Here is a tiny trained network, its code and every weight. The questions are about switching its units off for an input and a target symbol, where a switched-off unit gives its printed mean instead of its output.

import numpy as np


def w(rows, s, z=0):
    codes = np.array(rows[::2]) - 128.0
    scale = np.full(codes.shape[1], s)
    scale[-1] = z or s
    return codes * scale


def f(y):
    return np.maximum(y, 0)


def softmax(a):
    e = np.exp(a - a.max(-1, keepdims=True))
    return e / e.sum(-1, keepdims=True)


def log_softmax(a):
    a = a - a.max(-1, keepdims=True)
    return a - np.log(np.exp(a).sum(-1, keepdims=True))


def net(x, mask):
    ids = ['ΛΣΦεζξ'.index(c) for c in x.split()]
    T = len(ids)
    res = E[ids] + P[:T]
    u = 0
    for l in range(2):
        q, k, v = (res @ M[l].T for M in (Q, K, V))
        z = softmax(np.where(np.tri(T) > 0, q @ k.T / 3**0.5, -1e9)) @ v
        res = res + np.where(mask[u], z, O[l][:, -1]) @ O[l][:, :-1]
        u += 1
        y = f(res @ A[l][:, :-1].T + A[l][:, -1])
        res = res + np.where(mask[u : u + 12], y, B[l][:, -1]) @ B[l][:, :-1]
        u += 12
    return log_softmax(res[-1] @ U[:, :-1].T + U[:, -1])


Q, K, V, O, A, B = {}, {}, {}, {}, {}, {}
E = w([
[160,166,93,62],'Λ',
[54,197,47,121],'Σ',
[99,174,195,127],'Φ',
[98,250,1,157],'ε',
[209,228,254,184],'ζ',
[55,4,96,168],'ξ',
],0.0076)
P = w([
[151,148,73,1],'0',
[42,103,236,151],'1',
[179,74,106,195],'2',
[31,142,210,154],'3',
[167,104,101,223],'4',
[59,153,235,137],'5',
[210,71,106,173],'6',
],0.0083)
Q[0] = w([
[149,106,100,253],'L0H0',
[122,145,178,154],'L0H0',
[99,132,221,134],'L0H0',
],0.0068)
K[0] = w([
[142,87,134,244],'L0H0',
[63,82,41,122],'L0H0',
[52,97,2,67],'L0H0',
],0.0047)
V[0] = w([
[88,11,117,212],'L0H0',
[66,170,238,174],'L0H0',
[254,117,181,202],'L0H0',
],0.0068)
O[0] = w([
[117,5,156,237,70],'L0H0',
[106,145,254,178,134],'L0H0',
[218,191,195,186,4],'L0H0',
],0.006,0.0029)
A[0] = w([
[74,56,170,155,112],'L0N0',
[19,156,197,68,169],'L0N1',
[208,103,151,199,155],'L0N2',
[116,71,238,102,255],'L0N3',
[118,129,70,200,108],'L0N4',
[224,254,195,118,145],'L0N5',
[160,92,131,94,84],'L0N6',
[213,194,143,141,135],'L0N7',
[70,75,171,181,147],'L0N8',
[67,86,98,179,195],'L0N9',
[149,59,97,183,123],'L0N10',
[159,67,85,81,96],'L0N11',
],0.0075,0.0034)
B[0] = w([
[168,167,167,62,182],'L0N0',
[25,125,114,89,253],'L0N1',
[119,120,103,216,179],'L0N2',
[81,195,3,158,217],'L0N3',
[136,118,160,112,172],'L0N4',
[69,40,181,81,196],'L0N5',
[202,138,119,147,132],'L0N6',
[93,79,189,93,167],'L0N7',
[132,181,140,129,200],'L0N8',
[193,114,164,102,220],'L0N9',
[177,110,94,169,174],'L0N10',
[192,109,40,139,156],'L0N11',
],0.0068,0.0054)
Q[1] = w([
[181,172,173,115],'L1H0',
[255,102,124,244],'L1H0',
[126,168,106,124],'L1H0',
],0.0086)
K[1] = w([
[59,164,199,132],'L1H0',
[108,155,143,246],'L1H0',
[130,180,137,86],'L1H0',
],0.011)
V[1] = w([
[174,233,84,144],'L1H0',
[88,48,151,80],'L1H0',
[6,209,115,161],'L1H0',
],0.011)
O[1] = w([
[196,149,142,4,222],'L1H0',
[2,162,130,191,253],'L1H0',
[89,7,104,35,239],'L1H0',
],0.0084,0.0032)
A[1] = w([
[102,141,124,103,102],'L1N0',
[116,199,212,173,129],'L1N1',
[97,32,113,204,168],'L1N2',
[101,45,181,111,123],'L1N3',
[84,151,98,93,65],'L1N4',
[203,95,188,57,160],'L1N5',
[186,76,82,160,254],'L1N6',
[90,70,129,89,137],'L1N7',
[70,254,67,98,212],'L1N8',
[129,199,172,222,121],'L1N9',
[193,127,144,77,189],'L1N10',
[42,147,129,129,211],'L1N11',
],0.0083,0.0045)
B[1] = w([
[159,167,153,184,162],'L1N0',
[159,116,79,98,174],'L1N1',
[138,190,177,188,187],'L1N2',
[124,78,167,74,169],'L1N3',
[159,100,153,207,181],'L1N4',
[30,184,112,114,171],'L1N5',
[1,173,133,147,176],'L1N6',
[117,75,137,142,193],'L1N7',
[202,131,130,144,247],'L1N8',
[131,81,24,93,187],'L1N9',
[78,204,114,203,170],'L1N10',
[200,91,165,109,231],'L1N11',
],0.008,0.013)
U = w([
[204,199,183,124,34],'Λ',
[139,1,92,67,130],'Σ',
[109,72,203,182,171],'Φ',
[27,126,67,75,252],'ε',
[51,183,115,250,28],'ζ',
[181,29,8,102,15],'ξ',
],0.007,0.0015)

Each question gives the input, a string of symbols that net reads in full, and the target symbol t.
The units are the heads (3 rows each of Q, K, V and O) and the neurons (one row each of A and B). Each row of codes is followed by its name. A weight is (code - 128) times the scale printed after its matrix; where a second scale follows, it is the last column's (O, A, B and U).
mask holds one flag per unit, layer by layer, with each layer's heads first. A switched-off unit (its flag False) gives its mean, the last column of its rows in O or B, instead of its output. The means were averaged over made-up inputs and are rounded, as every weight is.
A unit's drop is (log p(t) with every unit on - log p(t) with that unit switched off) / (log p(t) with every unit on - log p(t) with every unit switched off).
The circuit of an input: a set's keep is (log p(t) with only the set's units on - log p(t) with every unit switched off) / (log p(t) with every unit on - log p(t) with every unit switched off). Starting from the 12 units with the biggest drops (on a tie, the unit counted first), units are removed one at a time, each time the one whose removal leaves the highest keep (on an exact tie, the one counted first), for as long as the keep stays at least 0.8.
circuit, biggest first: the units of the circuit, biggest drop first
unit that matters most: the unit with the biggest drop
k most important neurons: the k neurons with the biggest drops, biggest first
top k neurons in layer l: the k neurons of layer l with the biggest drops, biggest first
input Λ Φ ε Φ, target Λ: circuit, biggest first	(L1H0; L0H0; L0N11)
input ζ Φ ε, target Φ: top 2 neurons in layer 0	(L0N5; L0N7)
input Λ ζ Σ, target Φ: circuit, biggest first	(L0H0; L0N3; L1N9)
input Σ Φ Σ Σ Φ, target Σ: circuit, biggest first	(L1H0)
input Λ ξ Φ ζ, target Λ: circuit, biggest first	(L1H0; L0H0; L0N11; L0N1)
input ζ ζ Φ Σ, target ζ: circuit, biggest first	(L0N5; L1H0)
input ξ ε ξ ζ ξ ε ε, target ζ: circuit, biggest first	(L0H0; L1N6; L1H0; L0N2)
input ξ ξ ξ ε ζ, target ζ: top 2 neurons in layer 1	(L1N6; L1N11)
input ζ ζ ξ ξ ε ξ, target ζ: circuit, biggest first	(L0N5; L1H0; L0H0; L0N3)
input ξ ξ Σ ε, target ξ: 3 most important neurons	(L1N9; L1N1; L0N11)
input ζ ζ Φ ζ Φ, target Φ: top 2 neurons in layer 1	(L1N2; L1N3)
input ε Λ Φ Φ ζ, target Φ: 3 most important neurons	(L0N5; L0N7; L1N2)
input ξ ε Φ ξ Φ ξ, target ξ: 3 most important neurons	(L1N9; L0N3; L1N1)
input Λ ε Λ Σ, target Λ: circuit, biggest first	(L1H0; L0H0; L0N11; L1N8)
input ζ ξ Φ Φ Σ Λ, target ζ: top 3 neurons in layer 0	(L0N5; L0N7; L0N3)
input Φ ξ ξ Λ Λ Σ, target Φ: top 2 neurons in layer 1	(L1N11; L1N9)
input ε Σ ζ Φ, target ε: top 4 neurons in layer 1	(L1N5; L1N10; L1N2; L1N11)
input Λ Φ ε, target ε: top 2 neurons in layer 1	(L1N8; L1N11)
input Λ ε ε ξ, target Λ: 2 most important neurons	(L0N3; L0N11)
input ξ ε ε Σ ξ ξ Λ, target ζ: unit that matters most	L0H0
input ξ ε Σ, target ζ: top 3 neurons in layer 0	(L0N3; L0N0; L0N8)
input Σ Λ ε Λ Λ, target ε: most important neuron	(L0N5)
input ε ε Λ ε ξ Φ, target ε: top 2 neurons in layer 1	(L1N5; L1N10)
input ζ ξ ζ, target ζ: 2 most important neurons	(L0N2; L1N2)
input ε Φ Φ Λ ξ ξ, target ε: top 3 neurons in layer 1	(L1N5; L1N10; L1N11)
